In the rows, zero is written as 128.
Here are made-up elements, facts about them, and rows of numbers that follow some of those facts. Name the element behind each unnamed row.

How the elements are related:
pusate {Ψ=dibuk, δ=568}
grakil {Ψ=stozavek, δ=568}
skiskek {Ψ=flasis, δ=781}
ridus {δ=152}
mereklar {Ψ=klovevem, δ=152}
budror {Ψ=fiso, δ=152}
trikur {Ψ=trafam, δ=152}
rizak {Ψ=fipim, δ=152}
mufor {Ψ=vozu, δ=152}
potri {Ψ=pusate, δ=568}
flobal {Ψ=kliklogri, δ=152}
viskor {δ=152}
briku {Ψ=lugapu, δ=568}
stusuk {Ψ=flesun, δ=152}
troteplu {Ψ=nekozu, δ=152}
lafal {Ψ=puplum, δ=568}
mula {Ψ=burogur, δ=152}
zufa {Ψ=drobror, δ=146}
restik {Ψ=drustar, δ=152}
flital {Ψ=baplokla, δ=152}
gelam {Ψ=kebudo, δ=152}
flegir {Ψ=vaskesu, δ=568}
flagor {Ψ=vatum, δ=152}
reklik {δ=152}
nunogra {Ψ=kovul, δ=152}
stobren {Ψ=stero, δ=152}
dibuk {δ=152}
fista {Ψ=vubepus, δ=781}
kliklogri {δ=152}
trabek {Ψ=klovudus, δ=152}
rumabis {Ψ=flistol, δ=781}
vaskesu {Ψ=staklasi, δ=568}
nekozu {Ψ=kivepur, δ=152}
gresus {Ψ=klasteflar, δ=781}
brudrife {Ψ=pigrum, δ=152}
lipam {Ψ=kifa, δ=146}
dezir {Ψ=floror, δ=152}
buton {Ψ=gelam, δ=152}
tilo {Ψ=trasur, δ=781}
fisel {Ψ=nunogra, δ=152}
lebrok {δ=781}
tunem {Ψ=plonus, δ=781}
vozu {Ψ=ploflor, δ=568}
vatum {Ψ=tozesto, δ=152}
negun {Ψ=vastos, δ=152}
klebori {Ψ=daplabes, δ=152}
klasteflar {Ψ=porin, δ=781}
stigitru {Ψ=lebrok, δ=152}
klovudus {Ψ=kiskir, δ=152}
vastos {Ψ=klumis, δ=152}
falu {Ψ=bristen, δ=146}
fipim {Ψ=tinus, δ=152}
flistol {δ=152}
porin {Ψ=zabro, δ=146}
rifla {Ψ=trenam, δ=568}
klazu {Ψ=mavik, δ=152}
kebudo {Ψ=grakil, δ=568}
stero {Ψ=trabek, δ=152}
nostal {Ψ=dagras, δ=152}
drostobra {Ψ=plaflan, δ=152}
noklogir {δ=568}
drori {Ψ=reklik, δ=781}
plobres {Ψ=buton, δ=152}
klovevem {Ψ=flagor, δ=152}
flezita {δ=781}
trafam {Ψ=lafal, δ=152}
trenam {Ψ=storal, δ=152}
klofla {Ψ=klegrel, δ=781}
stozavek {Ψ=mula, δ=781}
plonus {Ψ=mereklar, δ=152}
trabo {Ψ=tofli, δ=781}
labuk {Ψ=falu, δ=781}
pleskabe {Ψ=sabri, δ=152}
depum {Ψ=flegir, δ=152}
drustar {Ψ=plobres, δ=152}
plilale {Ψ=traduk, δ=152}
staklasi {Ψ=donozi, δ=152}
bristen {δ=781}
burogur {Ψ=zagrevas, δ=152}
pigrum {Ψ=ludru, δ=781}
stoka {Ψ=plilale, δ=146}
floror {Ψ=klazu, δ=152}
kisin {δ=152}
tozesto {Ψ=dotris, δ=781}
kipusal {Ψ=trabo, δ=152}
klegrel {Ψ=flobal, δ=781}
puplum {Ψ=daskupes, δ=568}
donozi {Ψ=getrem, δ=146}
lutus {Ψ=ziros, δ=568}
tofli {Ψ=vunim, δ=152}
saskam {Ψ=pleplis, δ=146}
trasur {Ψ=sifin, δ=152}
daflir {Ψ=graremol, δ=152}
davu {Ψ=stusuk, δ=781}
vedra {Ψ=labuk, δ=781}
kolal {Ψ=rifla, δ=568}
plazuzos {Ψ=rizak, δ=781}
traka {Ψ=plepliton, δ=152}
vunim {Ψ=dezir, δ=152}
ploflor {Ψ=flisepe, δ=781}
flisepe {Ψ=sezal, δ=152}
kolem {Ψ=riflu, δ=146}
fiso {Ψ=duvil, δ=152}
tupugin {Ψ=klofla, δ=152}
rarimos {Ψ=rupekek, δ=146}
sifin {δ=152}
rupekek {Ψ=drostobra, δ=146}
tinus {Ψ=tilo, δ=781}
kovul {Ψ=grugro, δ=781}
sezal {Ψ=stoka, δ=152}
domu {Ψ=brudrife, δ=152}
plepliton {Ψ=rarimos, δ=152}
riflu {Ψ=briku, δ=568}
daskupes {Ψ=flital, δ=146}
traduk {Ψ=ridus, δ=781}
drobror {Ψ=davu, δ=152}
vubepus {Ψ=restik, δ=152}
ludru {Ψ=potri, δ=152}
traklek {Ψ=vonol, δ=152}
mavik {Ψ=domu, δ=781}
grugro {Ψ=tunem, δ=152}
kefom {Ψ=trikur, δ=781}
klumis {Ψ=zufa, δ=781}
lugapu {Ψ=gumin, δ=146}
kifa {Ψ=fisel, δ=146}
dagras {Ψ=kefom, δ=152}
flasis {δ=568}
getrem {Ψ=kolal, δ=781}
rutun {δ=146}
zabro {Ψ=rutun, δ=152}
kiskir {Ψ=klaben, δ=781}
daplabes {Ψ=budror, δ=152}
nitoso {Ψ=traka, δ=152}
duvil {Ψ=fista, δ=152}
storal {Ψ=mufor, δ=152}
vonol {Ψ=stobren, δ=152}
ziros {Ψ=rumabis, δ=152}
biflem {Ψ=kipusal, δ=568}
plaflan {Ψ=klugim, δ=152}
klaben {Ψ=tupugin, δ=152}
sabri {Ψ=kisin, δ=781}
klugim {Ψ=vedra, δ=152}
dotris {Ψ=gresus, δ=152}
baplokla {Ψ=plazuzos, δ=152}
kivepur {Ψ=kolem, δ=152}
dresuk {δ=146}
flesun {Ψ=klebori, δ=781}
gumin {Ψ=biflem, δ=781}
pleplis {Ψ=nitoso, δ=781}
graremol {Ψ=skiskek, δ=568}
zagrevas {Ψ=depum, δ=152}
zaflur {Ψ=troteplu, δ=152}
flifa {Ψ=lutus, δ=152}

Some rows with their names:
daplabes: [176 125 109 192  99 107 133 127 135 145 139 111 126 113 158 167 100 137
 148 125  83 109 125 140 104 100  77 114 115 150 141 122 132 145 146 130
 127 121 122 169 133 131]
klebori: [174 125 109 194  99 105 136 127 139 144 143 110 129 114 159 165 100 137
 147 127  87 108 125 139 105  98  78 114 115 149 143 120 129 146 147 128
 125 119 124 170 136 128]
labuk: [ 80 102 153  96 107 143 140  94  90  97 106  50 145 152  97  86 110 104
 144 125 108 144  96 202 135 125 183 153 171 143 134 128  87 141 144 126
  84 138 145  98  81 133]
skiskek: [ 92 101 123  90  99 150 147 123  92 105 110  58 139 166 103  88 118  96
 147 122  95 137  89 208 120 141 183 138 170 140 133 145  97 147 137 121
  99 145 165  89  89 111]
gelam: [159 132 108 186 133 121 145 131 109 157 101 140 148 107 155 134 100 120
 189 144  69 133  96 134 125 101  82 120 101 134 142 140 142 134 142 128
 147 167  85 119 138 156]
sabri: [ 92 101 125  91 100 151 148 122  94 105 111  57 139 167 101  90 120  96
 147 122  94 136  90 210 121 137 183 138 172 139 132 146  98 148 139 121
  98 147 166  89  89 110]
klovudus: [143 139  99 178 104 101 152 125 157 149 112 141 139 122 104 122 122  95
 107 100 129 138 126 106 145 104  86 118  99 125 144 117 144 161 178 109
 175 163 109 130 175 138]
klazu: [174 105 107 171 159 121 163 113 155 163 127  97 152 153 160 132 132 139
 102 186 104 142 122 132 136  90  91  94  95 128 170 145 126 108 134 126
 145 162 103 142 144 129]
baplokla: [138 174 117 181 140  92 102 147 141 149 138 141 159 122 129 111 113 130
 150 168  76 115 136 118 135  72 101  97 120 138 148 142 125 132 123  86
 123 128 114 114 163 105]
kolem: [138 152 160 132 116 139 104 129 136 131 178 118 162 145 157  74  93  74
  87 123 104 190  17 153  52  60 125 176 105 112  53 170 139 172 159 143
 127 107 120  85  46 106]
ziros: [153 134 106 176 112 108 151 141 128 147 134 131 157 128 154 129 107 132
 143 153  99 128 102 123 123 103 101 122 108 142 152 123 128 123 148 105
 142 136 108 131 152 134]
rarimos: [131 162 167 110 108 112 103  81 139 105 147  96 182 115 143  47  88 123
  89 149 137 197  69 155  91  40 106 180 118 139  64 157  90 157 170 172
 121  97  95 101  29 162]
flisepe: [162 111 112 177 108  96 165 158 133 143 166 120 172 109 155 139 110 134
 128 137 101 134  95 134 137  83  71 127 135 134 163 126 121 128 164 101
 117 121 128 136 166 113]
graremol: [173 110 124  99  69 127  79 141 114  79 143  98 141 198 124  81 139 150
 164 162 129 159  74 131  96 132  98 159 151  27 144 138 132 196 125 105
 106 142  78 125  85 130]
fipim: [143 162 114 179 134  96 115 147 136 150 137 141 157 122 136 116 111 130
 149 164  81 117 128 119 130  79 100 102 117 139 149 138 126 130 130  91
 128 130 112 119 160 111]
trabo: [ 94  81 159 115 144 166 145 102 108 128 128  42 127 184 109 107 129  70
 117 125  90 149  67 205 119 128 191 138 151 112 137 144 119 144 130 120
  83 159 157  93  88  92]
zaflur: [152 132 117 183 123 109 147 139 129 150 136 129 154 121 151 132 106 127
 144 148 102 131  99 125 124  94  99 124 107 136 149 122 133 128 149 105
 138 139 108 132 156 131]
grugro: [155 126 125 174 140 108 147 168 115 133 136 130 137 109 153 123 110 139
 158 158 142 136 109 136 105  72 107 116  95 139 148 117 133 133 154 102
 152 159 133 147 165 140]
rutun: [152 166 101  93  73 133 131 144 136 115 157 121 175 157 161  47 101 120
  93 153 112 178  50 163  51  87 122 158 117 147  59 185 112 154 157 156
 161 103 131  86  39 127]
flistol: [153 142  84 167  83 112 165 148 125 144 131 141 165 143 159 122  99 144
 143 164  97 123  97 121 115 129 117 124 108 157 150 123 125 110 144  99
 159 127 112 126 149 134]

Name these rows:
No name comes twice in this set of rows, the named rows included.
[151 143 117 181 129 102 133 140 133 150 135 132 154 120 142 127 110 129
 143 155  97 128 113 124 129  87  96 113 112 135 149 129 128 130 142 103
 133 138 109 128 157 125] -> dagras
[114  78 124  87 142 154 155  98 118 112 104  26 132 180 103  88 145 105
 117 148  99 146 118 218 135 120 163 112 163 127 152 166  91 141 130 146
  99 170 163 103  84 111] -> pigrum
[ 86 114 141  97 126 141 120 118 101 107 114  57 133 155  84  84 126  87
 147 123  87 132 108 205 132 110 175 124 177 130 132 154  98 160 130 116
  85 148 167  86  98  98] -> kefom
[ 96  94 142  92 123 150 143 140  84  96 116  55 123 153 102  87 122  98
 160 124 122 142  93 216 107 114 186 134 160 135 130 140 104 158 142 118
 102 162 179 101  98 116] -> klasteflar
[158 130 116 184 117 106 143 136 135 145 139 124 148 120 152 141 107 133
 141 143 100 125 113 128 122  93  88 119 112 139 149 121 129 132 149 114
 134 134 114 143 150 130] -> vastos
[160 109 128 190 152 127 155 121 147 169 143 115 150 148 163 142 119 115
 111 167  97 139  87 124 124  97 109 117  88 122 157 126 143 110 138 109
 134 150 101 134 150 118] -> tofli
[ 95  96 123  90  90 148 153 129  95 104 122  57 145 165 104  91 120  97
 142 118  95 136  85 211 122 138 177 142 179 138 135 145  98 150 141 119
  93 139 171  90  92 104] -> traduk
[145 136 102 179 110 101 152 128 149 149 115 138 145 121 115 125 119 103
 114 109 125 140 120 111 142 101  87 118 100 127 145 120 140 155 170 109
 165 159 110 130 170 136] -> stero
[ 81  88 171 124 134 164 135 110  97 129 137  57 125 178 108 112 115  56
 129 108  86 146  47 197 112 133 204 155 150 112 127 132 129 150 135 106
  77 148 155  86  93  85] -> gumin
[156 127 119 177 134 107 146 152 122 140 135 128 145 113 149 127 110 133
 151 153 124 133 108 131 117  81  99 117 101 138 150 119 130 131 152 106
 144 150 120 140 159 138] -> fisel
[169 107 118 181 159 124 159 117 152 166 137 105 150 152 162 136 127 130
 105 178 100 140 107 129 128  93  97 103  92 124 165 137 133 109 135 120
 140 156 101 137 146 124] -> dezir
[ 81 106 120  96  98 140 143 101 123 106  88  63 121 160  51  86 139  54
 108  63 127 151 115 189 146 134 164 135 161 116 127 138 115 190 171 127
 128 175 165  88 115 114] -> kiskir

Now the same elements, written a new way:
Some rows with their names:
porin: [ 58 140  96 112 123  91 139 163 132 123  95  90  74 116 152 108 101  91
 128 110  62 147 123 119 216  99 139  96  90 136 107 183 100  50  97 105
 137 119 121  93 122 160 138  61]
klegrel: [104 124 110 119  97 109 185 149 113 140 109  97  59  90 152 142 133 103
 104  94 110 156 138  94 161  92 145 106 117 155  96 151  90  87 122 135
 170 132 138  87 105 168 138 101]
tozesto: [ 95 127  99 119  86 107 169 153 114 119  82 112  67  90 158 119 109 100
 104  94  91 162 128  92 183  81 137 105 101 133 118 150  93  68 106 134
 162 182 155  81 103 150 138  83]
labuk: [106 122 102 111  89 124 162 143 101 138  72  93  68  90 157 150 115  97
 105  92  90 173 111 114 154  77 153 105 117 139 117 137 105  65 111 123
 151 131 152  57 101 158 131  81]
fipim: [ 93 120 131 123 113 118 155 124 176 144  97  95 102 127 169  98 111 117
 130  96  81 168 141 130 180  81 161 104  75 130 122 135 144 100 132 112
 174 110 134  82 149 153 104  97]
storal: [ 97  87 103 131 113 113 133 123 139 133  90  86 103 151 155 108 130 126
 125 112  68 198 133 121 178  84 141 121  80 149 109 136 130  92 120 117
 184 109 124  89 162 146 130  97]
nunogra: [ 89 109 103 126 108  99 151 138 144 116  93  93 105 124 158  92 103 108
 139 111  66 184 141 124 178  74 151 124  66 119 117 143 104 100 128 132
 161 140 135  89 144 151 112  96]
lebrok: [102 123 111 119  82 123 168 145 119 136  87 104  59  98 158 130 123 106
 100  90  94 165 124  98 166  86 140 110 113 142 106 143 105  67 116 124
 162 144 145  74 105 161 138  86]
lugapu: [ 53 114  99 124 101 107 136 162 131 146  87  68  61 102 158  91 112 111
 119 103  62 144 107 115 204 114 131  97  96 123  88 180 114  38 111 109
 123  79 110  90 125 186 123  66]
trabo: [ 96 109 117 127  62 123 154 140 105 144  89  86  50  80 154 104 118 112
  96  81  92 164 119  91 166  99 135 114 113 129  95 138 113  55 122 124
 150 138 141  80 104 172 130  85]
getrem: [108 115 104 136  74 134 161 158 122 129  69 110  66 121 148 139 136 122
 100 100  77 174 126  96 171  98 134 134 121 157  95 142 109  64 115 131
 175 142 128  67 117 154 142  87]
flagor: [ 86 107 101 123 115  92 153 133 139 115  93  97 107 119 160  87  98 103
 138 112  70 185 141 122 186  71 148 117  63 120 123 144 107  97 122 129
 164 150 137  94 145 146 114  95]
daskupes: [ 65 159 127 116 116 117 142 163 176 145  96  92  72 124 161 117 110 107
 125  94  68 125 126 126 214 106 152  86  97 140 108 178 132  57 106  96
 145  92 120  80 125 165 125  64]
puplum: [ 63 153 161 109 126 143 163 165 156 175 104  87 108 118 145 119 108 116
 105 116  87 175 105 106 201  92 134 122  97 152 114 161 150  88 129 118
 140 128 178  82 129 152 106  83]
duvil: [ 87 106 111 105 123 108 169 105 156 136 106 109  88 133 177  86 118  95
 121 119  87 204 128 124 157  62 141 115  69 125 114 132 111  79 133  95
 152 104 126  92 136 166 126  90]
saskam: [ 67 138  97 107 121 106 134 161 124 135  86  76  76 116 149 133 106  89
 131 108  59 155 111 137 192  95 152  97 102 137 105 174 104  48 102 102
 125  80 119  72 119 168 131  60]
tilo: [103 138 127 121  82 132 171 146 146 145  84 110  61  99 165 131 121 113
  98  81  98 148 128  99 175  89 147  98 112 141 115 142 124  72 116 121
 170 145 152  70 106 157 129  86]
klazu: [ 95 104 133 123  93 103 125 110 122 133 118  72  89 116 145  77 102 101
 135  94  70 191 143 126 164  89 156 135  79 130 101 125 130  84 137 104
 157 116 121  95 144 160 117  92]
stozavek: [103 125 107 127  89 127 191 145 124 133  70 135  63  99 158 124 120  95
  95 110  93 176 127  99 169  94 137 137 122 150 100 137 112  46 121 113
 163 141 113  69 106 160 131  85]
reklik: [ 92 103 112 121 114 105 151 122 144 134 100  88  99 125 161  97 113 109
 132 108  77 189 137 126 169  78 153 117  75 131 113 135 120  95 131 116
 165 110 127  88 147 156 114  97]

Rows to name:
No name comes twice in this set of rows, the named rows included.
[ 88 105 104 121 120  95 153 124 138 125  96  94 104 120 162  90 104 102
 133 110  76 187 138 123 182  73 150 113  68 126 122 140 116  93 124 120
 165 134 134  94 146 149 114  96] -> zabro
[ 53 112 139 116 110 131 152 160 108 173 101  61  96  97 138  92 108 116
 100 122  81 197  89  95 190 100 117 136  98 135  93 161 133  68 133 127
 118 119 166  93 129 170 106  85] -> biflem
[ 59 140  97 112 122  92 138 161 133 126  97  90  74 117 151 109 103  92
 128 110  64 147 123 121 215  98 139  96  91 138 105 182 102  48  98 103
 137 115 120  92 122 161 138  61] -> rutun
[ 88 110 101 126 110  97 152 138 142 114  91  94 107 123 159  90 101 106
 139 111  65 184 142 124 180  74 150 123  65 119 119 144 102 100 127 132
 160 145 136  90 145 150 112  96] -> grugro
[105 105  99 122  87 124 146 137 112 139  85  97  61 120 156 140 141 122
  90  92  94 175 117  91 179  88 127  98 116 163 109 142 120  63  99 119
 185 146 151  80 119 147 159  83] -> ploflor
[ 70 133  98 132 108 116 135 175 142 127  80  94  76 143 140 126 124 109
 127 118  45 155 124 122 206 117 137 129 107 154  84 176 108  46 108 108
 145  88  93  77 135 162 138  65] -> donozi
[ 87 104 110 111 132 104 178 103 149 137  97 119  94 123 175  84 112  89
 120 124  89 204 132 126 167  71 143 122  76 133 116 129 125  70 131  92
 160 107 111  92 140 160 118  93] -> drustar
[ 65 116 129 111 132 132 138 156 112 165 103  73 109 140 133 129 128 123
  98 131  80 209  92  96 201  90 112 128 102 173 105 161 139  77 112 120
 152 129 172  93 143 142 138  81] -> vozu
[ 97  86 101 129 116 110 131 120 139 135  93  84 102 150 156 108 131 127
 124 111  71 198 131 121 180  82 141 116  79 150 112 136 133  92 117 116
 186 111 127  90 162 144 131  96] -> mufor
[106 128 133 119  62 119 140 132  98 135 107  87  51  89 139 111 112  97
 104  77  88 168 134  98 160  97 145 128 117 142  95 131 114  59 121 111
 156 151 140  81 100 162 143  80] -> mavik
[ 98 111 131 119 103 102 131 112 129 131 117  80  95 124 146  89 105  97
 136  98  72 191 146 129 165  84 158 131  79 135 107 127 126  90 133 104
 162 118 124  92 144 154 121  93] -> dibuk
[ 97 130 101 123  77 114 168 161 119 117  79 108  67  96 155 122 112 105
 108  93  84 161 129  95 176  82 138 116 103 130 111 151  88  73 112 140
 159 176 154  75 101 153 135  84] -> kovul
[ 87 105 109 109 130 105 176 102 151 137  99 117  92 125 175  85 112  89
 119 123  90 204 131 125 165  68 142 120  75 132 115 130 122  73 131  91
 158 105 114  92 139 161 120  92] -> restik

The same elements again, as new rows of numbers:
Named rows:
mereklar: [117 127 166 131 136 129 125 125 119  92  98 134 151 123 122 124 148 119
 172 155 119 134 138 138 134 135 135 127 132 114 139 119 146 110 175 111
 128 148 127]
ploflor: [145 160  51 129 159  93  94  87 128 179 146 120  90 112 119 120 125 126
  52 110 184 122  88  92 118  76  87 119 147 133 147 147 105 147  79 165
 146 112 155]
trasur: [110 143 169 157 148 104  97 156 136  97 112 134 118 134 113 136 138 113
 160 157 124 148 182 143 140 141 109 145 126 130 141  95 157 121 213 126
 130 113 113]
flegir: [163 112  90  71  91 179 150 174 119 167 164 106 106 140 128 129  52 114
  96  43 123 201 131 138  86 148 167 154  94 143 103 150  72 111  59 146
  67  53 139]
donozi: [170  86  71 162  58 146 125 189 169 155 194 100 128 110 158 171  58 156
 117 129 132  78 128  97 129 114 110 150 111 158  68 180 105 141 125  76
 165 104 112]
trabo: [125 161  70 143 140  98 126 104 133 169 158 112  74 123 122 106 135 120
  55  97 178  88 115 114 123  97  96 111 139 126 148 124 103 153  52 167
 158 114 137]
gelam: [ 93 122 179 133 116 142 147 124 105 109 101 136 128 131 141 120 139 105
 182 136 131 119 139 137 130 163 132 111 124 104 130 103 148 127 166  91
 139 149 132]
burogur: [110 113 159 134 115 144 136 134 111 103  88 123 129 119 147 113 130  91
 183 134 141 115 156 130 125 155 130 132 123 107 135 109 142 109 162  91
 138 134 142]
flagor: [118 124 162 126 132 136 123 128 124 102  89 142 143 124 136 119 149 119
 167 157 113 130 139 129 134 143 129 133 135 117 140 114 148 116 173 117
 128 139 134]
lafal: [184 126  96  58 113 170 162 139 160 157 165 115 118 151 106 151  78 150
  91  62  83 223  81 134 118 140 196 121 100 142 114 148  79 118  85 183
  54  93 109]
nekozu: [122 141 167 136 109 146 122 139  84  78 108 132 121 124 153  71 155  99
 195 161  93 136 136 156 121 112 116 115 147 136 144 105 153 135 138 101
 136 121 125]
dagras: [152 116 149 109 141 141 150  91 158  86  72 127 158 122 132 126 158 128
 185 156  94 136  94 120 159 136 173  98 135 106 154 121 144 103 176 131
 119 182 120]
duvil: [ 89 128 191 131 127 132 145 118 101 105 110 152 145 137 129 123 157 130
 169 151 111 120 134 146 133 155 137 114 129 110 129 108 155 132 155 106
 132 161 121]
fipim: [116 141 166 149 146 111 104 146 141  94 106 132 126 134 115 134 142 116
 164 155 119 144 170 142 143 141 118 138 128 124 142  98 154 118 208 125
 129 123 116]
kipusal: [107 135 153 138 120 140 132 138  95  94  96 130 144 124 137  95 156 104
 182 157 108 128 143 152 123 132 119 131 138 127 143 112 144 129 147 100
 129 136 128]
labuk: [125 151  78 140 162  81 120  82 135 182 162 125  76 139 125 131 125 131
  51  88 182 106 106 107 135 107  98  93 134 133 135 117 123 165  71 164
 149 127 131]
vozu: [169 134  74  62 112 169 127 155 101 172 165 123 133 137 111 133  66 133
  92  73 103 240  93 139  84 117 153 155 109 162 105 169  74 127  74 148
  47  58 138]
graremol: [156 130 116  58  96 178 147 163 122 169 182 128 116 145 107 144  73 147
  80  65 101 212 103 135  87 141 170 150 102 136 100 158  74 115  73 168
  68  67 133]
pleplis: [152 129  63 139 159  90 119  95 151 159 146 105  90 127 129 115 121 123
  51  83 183  85 129 109 133  90 112 117 135 132 140 130 116 132  40 174
 147 119 138]
baplokla: [127 133 161 139 146 119 118 129 146  93  96 131 134 129 121 132 147 120
 170 156 113 142 147 135 146 139 135 126 129 117 146 105 152 114 198 128
 126 142 118]

Which element is each row?
No name comes twice in this set of rows, the named rows included.
[101 150 167 159 150 100  93 159 135 109 115 141 113 137 114 138 137 115
 155 157 125 152 183 143 139 153  98 147 123 130 140  91 158 130 224 122
 131 110 116] -> sifin
[177 102  91 161  79 131 135 164 208 146 203 107 124 127 138 196  79 188
 111 142  99  93  97  97 160 118 134 118 112 154  77 169 114 152 155 113
 158 135  79] -> daskupes
[132 156  93 127 142 100 114  97 152 174 160 124  73 120 115 132 129 137
  39 101 183  91 108  90 122 102 106 117 139 106 141 134 107 133  76 182
 167 117 150] -> skiskek
[147 134 116  60 100 174 142 163 121 180 179 135 109 147 107 149  72 148
  76  67 102 219 102 134  89 150 162 150 101 139  98 152  75 124  85 164
  66  63 135] -> flasis
[144 164  82 146 163  77 105 104 183 164 165 111  58 133 106 142 125 132
  43  97 178 106 126 101 144 103 102 108 133 121 150 114 116 140 103 196
 159 114 125] -> plazuzos
[163 114  99 169  46 147 131 187 143 136 222 112 103 127 165 141  84 166
 129 149  86  88 103 124 131  94 104 118 126 173  71 166 116 176 106  84
 168 104  86] -> kolem
[118 122 174 121 124 142 123 130 116  89  96 136 154 115 127 118 151 122
 167 160 118 124 137 131 124 131 139 138 138 105 136 127 141  98 163 117
 137 143 143] -> daflir
[159 110 150 107 138 147 155  90 161  76  70 120 165 119 133 121 160 128
 190 155  94 130  94 121 159 127 183  96 139 104 156 124 143  96 165 135
 120 185 118] -> nostal
[123 110 138 132 122 145 119 141 112 100  77 120 143 112 146 106 129  90
 181 141 139 122 161 129 122 139 125 149 127 117 140 121 140 101 160  95
 131 123 151] -> staklasi
[133 141  96 134 157  91 115 108 155 151 164 129 110 131 109 118 156 162
  16 105 155  66 140 121 125  87 115 140 150 130 138 137 113 125  21 209
 150 123 133] -> klumis
[110 151 133 122 150 124  94 108  76 127  88 158 165 116 122 120 153 121
 173 182 113 182  94 127 122 119  96 130 144 142 140 133 145 148 200  88
 110 142 144] -> ridus
[183  72  78 166  76 135 139 175 173 130 197  97 151 123 157 167  71 172
 116 127 108  68 128 114 143  98 135 138 115 171  64 180 117 137  92  94
 151 123  91] -> saskam
[159  99  91 163  67 136 134 174 170 153 208 115 132 124 146 182  77 181
 109 140 109  85 109 106 139 116 118 132 113 160  66 175 111 158 131  92
 159 123  92] -> dresuk

